Rows, each followed by one of two labels for a hidden trait (new trait and labels in each part)
In the rows, zero is written as 128.
[217  81 151  66 120  62 105  69  72 172 151 112 128  98 110 119  31  95
 170  49 131 122  99 128 192 141 134 141 116  98 156 151 112 151 127  76
  99 130 131 118 147 179 116 108 143  90 125 142 107  83 240 131 112 166
 165 148 134 101 114 141  98 123 118 104 159 132 113 108 136 104 178  83
  82 108 154 190 120 152 133 115 156 142 148  64  97 144 138 123 151 106
 132 105 131 113 128 149 199 137 138 109 157 143 131 104 150 173 176 105
  87 169 153 138 165  90  93 163 113 153 120 149  96 146  90  92 133 143
  87 132 127 133 123] : (16)
[187 106  89  84 135  79 116  90  82 181 156  93 135  82 116 105  85 101
 149  90 145 102 124 139 197 105 142  98 120 138 178 126 129 145 134  89
 130 149 118 133 145 162 111 116 128  49 114 124 116  77 255 133 131 153
 186 162 121  92 115 157  94 141 123 137 131 119  99 137 129 155 213  97
  82  92 130 188 124 170 100 108 126 122 165  89 118 147 129 122 136 127
 139 130  85 111 161 151 190 139 136 108 160 102 129 139 128 146 183  99
 109 159 142 138 165 104  80 150 121 169 129 133  38 161 112  71 123 160
 126 130 152 123 106] : (12)
[199  78 108  67 124  99 137  97  82 116 130 107  94  96 111 125  45 102
 163 105 163 118 127 138 167 102 134 103 146 107 182 122 129 152 144  88
 110 134 108  94 141 160 118 108 119  81 112 140 101  86 186 136  92 118
 173 115 138 115 125 154 102 122 147 144 136 123 127  90 128 132 160  93
  71  98 139 164  73 147  86  94 128 127 163 100  89 160 113 130 125 111
 126 128  97 121 123 138 159 131 107  63 138 135 130 114 130 136 145 155
  76 161 140 147 169  95  78 123 136 157 130 131  40 201  98 119 119 142
  88 118 149 128 138] : (16)
[177  74 124  94 125  99 141  62  70 115 155  91 133  94  97 131  50 103
 167  69 152 114 118 127 177  97 135 146 135 110 181 127 117 155 118  61
 135 133 112 121 158 175 119 106 121  91 118 126  98  88 192 133  93 128
 166  97 135 105 124 156 101 123 123 141 129 131 113 111 113 125 181  89
  68  90 150 159 106 137 102  98 142 136 161 103  95 145 126 139 131 107
 127 124 120 113 130 158 162 136 133  99 144 163 120 119 134 143 163 141
  91 159 137 152 143  94  71 119 118 162 117 144  46 173  94 112 121 141
  80 130 123 115 127] : (16)
[195  78 122  77 125 113 104  89  88 143 155 109 110 115  98 126  70 112
 126  61 136 117 117 140 156 114 139 100 138 139 159 147 138 127 154  99
 118 137 133  89 115 170 118 116 118  57 130 129 122  65 229 136 120 131
 176 104 123 104 119 149  89 157 109 111 140 139 109 116 111 122 210  97
 101 103 116 166 101 163 120  92 129 121 162 104  68 156 109 123 138 140
 142 111  88 107 160 138 184 125 119 121 155 127 132 107 139 143 162 121
 102 131 136 154 149  91  94 157 117 148 134 131  85 143  87 100 138 143
  81 120 150 166 119] : (12)
[214  67  95  64 134  70 102  96 107 160 149  97 120 111 123 132  71 106
 138  96 158 121 117 132 156 127 127 116 120 121 190 134 106 160 151  93
  95 132 122 104 117 160 114 117 136  82 130 126 100  79 217 132 114 142
 165 114 106 112  98 160 112 150 142 121 129 141 126 116 130 123 193 108
  72 113 168 190 111 155 148 102 122 138 164  82 100 143 127 121 136 141
 125 132  94 111 131 120 194 139 119  94 144 158 123 136 142 136 179 119
  79 166 141 139 155  93 105 140 120 167 128 141  47 131 100  77 119 152
  97 135 151 132 122] : (12)
[198  82 126  85 127  91 111  85 111 142 166 106 147 108 113 134  85 108
 151  57 142 114 120 142 155  92 130 108 116 141 184 144 100 144 128 108
 102 135 139 118 145 178 114 111 147  73 137 122 116  82 243 115 100 152
 184  95 107  81 120 155 112 149 116 121 135 127 108  94 118 130 179  78
  32 109 165 157  87 142  89  96 123 132 159  96 112 154 134 120 113 124
 139 133 100  91 161 124 186 137 144 116 146 170 106 108 152 139 149 119
 123 157 155 141 144 111  80 132 129 140 125 139  62 193 120 113 126 156
 100 133 146 135 102] : (12)
[200  68 122  90 120  98 138  68  68 106 151 100 143  89 126 130  48 103
 162  63 130 123 107 128 172 108 136 137 131 110 136 143 116 148 120  64
 133 147 119 117 148 172 121 108 133  90 123 134 103  82 200 122 109 137
 160 123 125 101 124 143 105 123 121 123 136 135 119 100 130 103 199  92
  81  84 170 158 109 137 117  90 162 134 157  97 101 151 129 141 139 102
 136 115 119 119 125 169 169 112 133 122 134 159 130 110 147 158 159 111
  93 154 145 148 171  88  60 140 109 148 113 140  73 194  93 114 128 135
  90 124 125 130 128] : (16)
[211  69 158 106 129  80 115  64 108 129 153 106 136 114  96 122  78 112
 136  58 134 127 109 132 159 114 128 125 126 137 154 138 101 143 125 103
 120 117 135  93 137 155 109 112 147 108 133 136 132  81 222 115  88 156
 168  85 117  97  97 147 118 150 118 118 148 142 127  57 120  87 167 106
  96 108 140 181  86 130  87 107 148 131 150  81 117 146 126 120 136 113
 120  99 138  99 140 169 153 111 131 139 142 172 113 106 162 138 134 136
  84 157 144 135 133  93 102 151 113 137 118 136  72 146  82 117 142 143
 101 120 143 115  97] : (12)
[191 108 123  67 122  58 144  95  90 192 170  83  73 112  94 139  71 108
 174 100 162 117 119 143 156 117 142 116 135 119 206 123 121 165 135  64
  99 105 115  80 140 142 123 111 114  89 134 120 114  81 159 137  98 141
 147  67 123 105 111 175  97 142 123 128 135 137 138  96 112 123 161 117
  64 119 116 175  99 137 123 108 112 118 159  97  92 145 117 119 117 119
 112 129 115  99 128 144 156 153 130  84 160 142 106 120 138 132 163 144
  92 193 133 160 146 126 112 111 127 164 131 138  51 164  87 103 123 138
  85 126 150 142 129] : (16)
[232  72 100  61 123  74 125  84  71 186 148 114  95 109  90 119  51 115
 152 103 137 120 103 148 156 124 129 101 125 125 182 120 128 142 149 110
  99 126 122 110 148 182 122 105 128 115 115 141 115  82 225 116 110 135
 168  85 124 110 107 158  97 140 131 127 153 124 131  68 124 111 179 121
  98 119 131 173  76 150  70 118 128 112 151  82 107 128 128 118 119 104
 125 129 129  99 130 124 179 146 127  73 145 139 125  97 158 156 145 146
  75 178 145 140 167  93  77 145 121 144 126 132  71 178 123  99 130 148
 114 135 157 130 131] : (16)
[169  63 103  60 120  88 105  89  59 164 153 112 131 115 114 111  55 117
 124  86 143 116 112 154 164  94 137 118 125 132 148 156 139 127 134  98
 110 153 125 104 115 156 119 113 117  47 123 123 132  64 255 144 127 141
 164 116 106  80 130 145  88 157 112 121 153 130 112  85 117 139 225  95
 101 100 135 173  89 171 124  88 134 107 166  93  71 134 109 120 131 129
 128 102 123 111 157 164 184 118 123 127 155 129 129 112 146 132 162  93
 103 132 139 149 141  83  66 159 112 159 135 128  79 133  91 107 137 139
  88 137 158 163 137] : (12)
[185 110 107  91 128  58 111 107  91 198 174  87 118  97  92 129  91  97
 143  73 145 103 114 150 166  94 150 103 121 147 147 148 129 145 121  68
 123 125 131 104 142 141 105 119 126  58 140 105 145  80 253 137 121 155
 163 132  95  82 115 167  88 143 113 128 144 130 118 138  97 136 213 109
  71 120 148 170 107 166 125  99 124  99 161  97 100 123 123 119 133 126
 134 109 116  92 162 169 193 138 129 139 156 118 109 140 149 138 187  89
 143 138 140 147 133 125  98 140 108 166 125 130  60 150 104  85 131 148
 103 134 146 153 109] : (12)
[184  62 101  74 129  89 120  82  79 159 161 100 136  93  93 116  71 116
 137  93 133 110 105 155 175  86 132 109 120 148 191 122 134 139 127 100
 116 140 123 111 153 147 114 109 126 117 119 127 138  88 255 114 120 143
 182 105 109  83 110 161  96 131 112 140 154 121 121  64 106 134 198 138
 101 112 142 170  75 158  90 116 130  96 162 104 115 130 123 125 114  99
 133 115 133  96 160 169 173 138 138 131 149 122 125 107 167 145 152 120
  75 154 143 137 157  97  78 152 115 157 114 130  44 166 115  92 138 151
 126 140 152 114 115] : (16)
[182  82  93  48 118  87 105 100  78 166 162 111 138 109 108 128  40 102
 136  85 135 114 102 147 165 126 144 136 117 113 170 157 133 133 144  70
 108 148 130 123 116 191 118 113 118  52 134 117 117  67 231 145 130 143
 167 127 114  91 136 151  85 132 107 110 143 122 109 150 114 129 217  72
  92 107 155 168 122 177 142  99 141 139 167 102  63 133 116 123 140 135
 149 116 108 111 149 138 206 139 130 124 166 144 126 120 140 156 185  85
 121 130 145 156 167  90  77 161 106 168 141 146  94 134 104  88 132 143
  81 145 142 172 135] : (12)
